Here is a tiny trained network, its code and every weight. The questions are about switching its units off for an input and a class, where a switched-off unit gives its printed mean instead of its output.

import numpy as np


def w(rows, s, z=0):
    codes = np.array(rows[::2]) - 128.0
    scale = np.full(codes.shape[1], s)
    scale[-1] = z or s
    return codes * scale


def norm(h):
    return h / np.sqrt((h * h).mean(-1, keepdims=True) + 1e-5)


def f(y):
    return y / 2 * (1 + np.tanh(0.7978845608 * (y + 0.044715 * y**3)))


def log_softmax(a):
    a = a - a.max(-1, keepdims=True)
    return a - np.log(np.exp(a).sum(-1, keepdims=True))


def net(x, mask):
    res = np.array(x, float).reshape(1, 5) / 4 @ E
    u = 0
    for l in range(2):
        y = f(norm(res) @ A[l][:, :-1].T + A[l][:, -1])
        res = res + np.where(mask[u : u + 4], y, B[l][:, -1]) @ B[l][:, :-1]
        u += 4
    return log_softmax(norm(res)[-1] @ U[:, :-1].T + U[:, -1])


A, B = {}, {}
E = w([
[130,129,129,128],'x0',
[6,81,254,101],'x1',
[93,221,114,39],'x2',
[192,85,145,49],'x3',
[180,207,209,188],'x4',
],0.0019)
A[0] = w([
[42,44,1,78,10],'0.n1',
[20,168,62,249,3],'0.n2',
[147,23,122,231,21],'0.n3',
[84,161,83,102,27],'0.n4',
],0.0059,0.0026)
B[0] = w([
[209,222,244,193,250],'0.n1',
[249,61,178,4,226],'0.n2',
[3,116,24,214,246],'0.n3',
[50,93,27,75,83],'0.n4',
],0.0066,0.0012)
A[1] = w([
[207,34,148,58,81],'1.n1',
[66,254,112,13,5],'1.n2',
[160,173,25,145,91],'1.n3',
[17,125,189,107,68],'1.n4',
],0.0065,0.002)
B[1] = w([
[159,1,155,161,179],'1.n1',
[95,81,109,222,249],'1.n2',
[92,125,137,30,199],'1.n3',
[158,149,69,47,222],'1.n4',
],0.011,0.0021)
U = w([
[31,114,46,219,138],'0',
[175,40,156,124,246],'1',
[132,168,84,2,50],'2',
[179,247,198,182,30],'3',
],0.0082,0.0014)

Each question gives the input, the list of numbers given to net, and the class t.
The units are the neurons (one row each of A and B). Each row of codes is followed by its name. A weight is (code - 128) times the scale printed after its matrix; where a second scale follows, it is the last column's (A, B and U).
mask holds one flag per neuron, layer by layer. A switched-off neuron (its flag False) gives its mean, the last column of its row in B, instead of its output. The means were averaged over made-up inputs and are rounded, as every weight is.
A unit's drop is (log p(t) with every unit on - log p(t) with that unit switched off) / (log p(t) with every unit on - log p(t) with every unit switched off).
The circuit of an input: a set's keep is (log p(t) with only the set's units on - log p(t) with every unit switched off) / (log p(t) with every unit on - log p(t) with every unit switched off). Starting from all 8 units, units are removed one at a time, each time the one whose removal leaves the highest keep (on an exact tie, the one counted first), for as long as the keep stays at least 0.8.
units of the circuit, in order: the units of the circuit, biggest drop first
most important unit: the unit with the biggest drop
top k neurons: the k neurons with the biggest drops, biggest first
k most important neurons of layer l: the k neurons of layer l with the biggest drops, biggest first
input [-7,-5,5,7,-1], class 1: top 2 neurons	0.n3; 1.n1
input [-2,-3,2,1,-8], class 3: most important unit	0.n1
input [7,1,-7,5,-5], class 0: top 2 neurons	0.n3; 0.n2
input [8,-8,8,4,7], class 0: units of the circuit, in order	1.n2; 0.n1
input [7,-3,-5,-3,-8], class 3: top 3 neurons	0.n1; 1.n2; 1.n1
input [0,-3,7,6,4], class 0: top 2 neurons	1.n2; 0.n2
input [-2,6,-4,4,-7], class 3: units of the circuit, in order	0.n1; 0.n2; 1.n1
input [-2,5,1,6,-7], class 3: units of the circuit, in order	0.n1; 0.n2
input [-4,-8,5,-6,4], class 2: top 2 neurons	1.n3; 0.n1
input [1,7,0,-7,1], class 1: top 4 neurons	0.n2; 0.n3; 1.n1; 1.n3
input [-3,-5,-7,6,-7], class 0: units of the circuit, in order	0.n3; 0.n2
input [-6,3,-5,-7,5], class 1: 2 most important neurons of layer 0	0.n2; 0.n1
input [-4,8,-4,-2,8], class 2: top 2 neurons	1.n2; 1.n4
input [2,-8,1,-3,-3], class 2: units of the circuit, in order	1.n3
input [-3,6,0,4,1], class 2: 2 most important neurons of layer 1	1.n4; 1.n2
input [-2,3,-8,6,-1], class 0: 2 most important neurons of layer 0	0.n3; 0.n2
input [-6,-6,-4,4,0], class 2: 2 most important neurons of layer 1	1.n3; 1.n2
input [-1,1,6,2,-1], class 0: top 2 neurons	1.n2; 0.n2
input [-7,-3,-8,6,0], class 0: 2 most important neurons of layer 1	1.n4; 1.n1
input [-2,-1,-7,-3,-8], class 3: units of the circuit, in order	0.n1
input [-4,-8,-3,4,-6], class 2: units of the circuit, in order	1.n3; 1.n2
input [7,7,0,3,3], class 2: top 3 neurons	0.n2; 1.n4; 0.n1
input [7,-8,5,-8,-1], class 1: top 2 neurons	0.n2; 0.n3
input [1,-5,-3,-7,6], class 1: 2 most important neurons of layer 0	0.n2; 0.n1
input [7,-2,-3,2,-2], class 0: top 3 neurons	0.n3; 1.n4; 0.n2
input [-3,-5,0,5,-7], class 3: top 3 neurons	0.n1; 0.n2; 1.n4
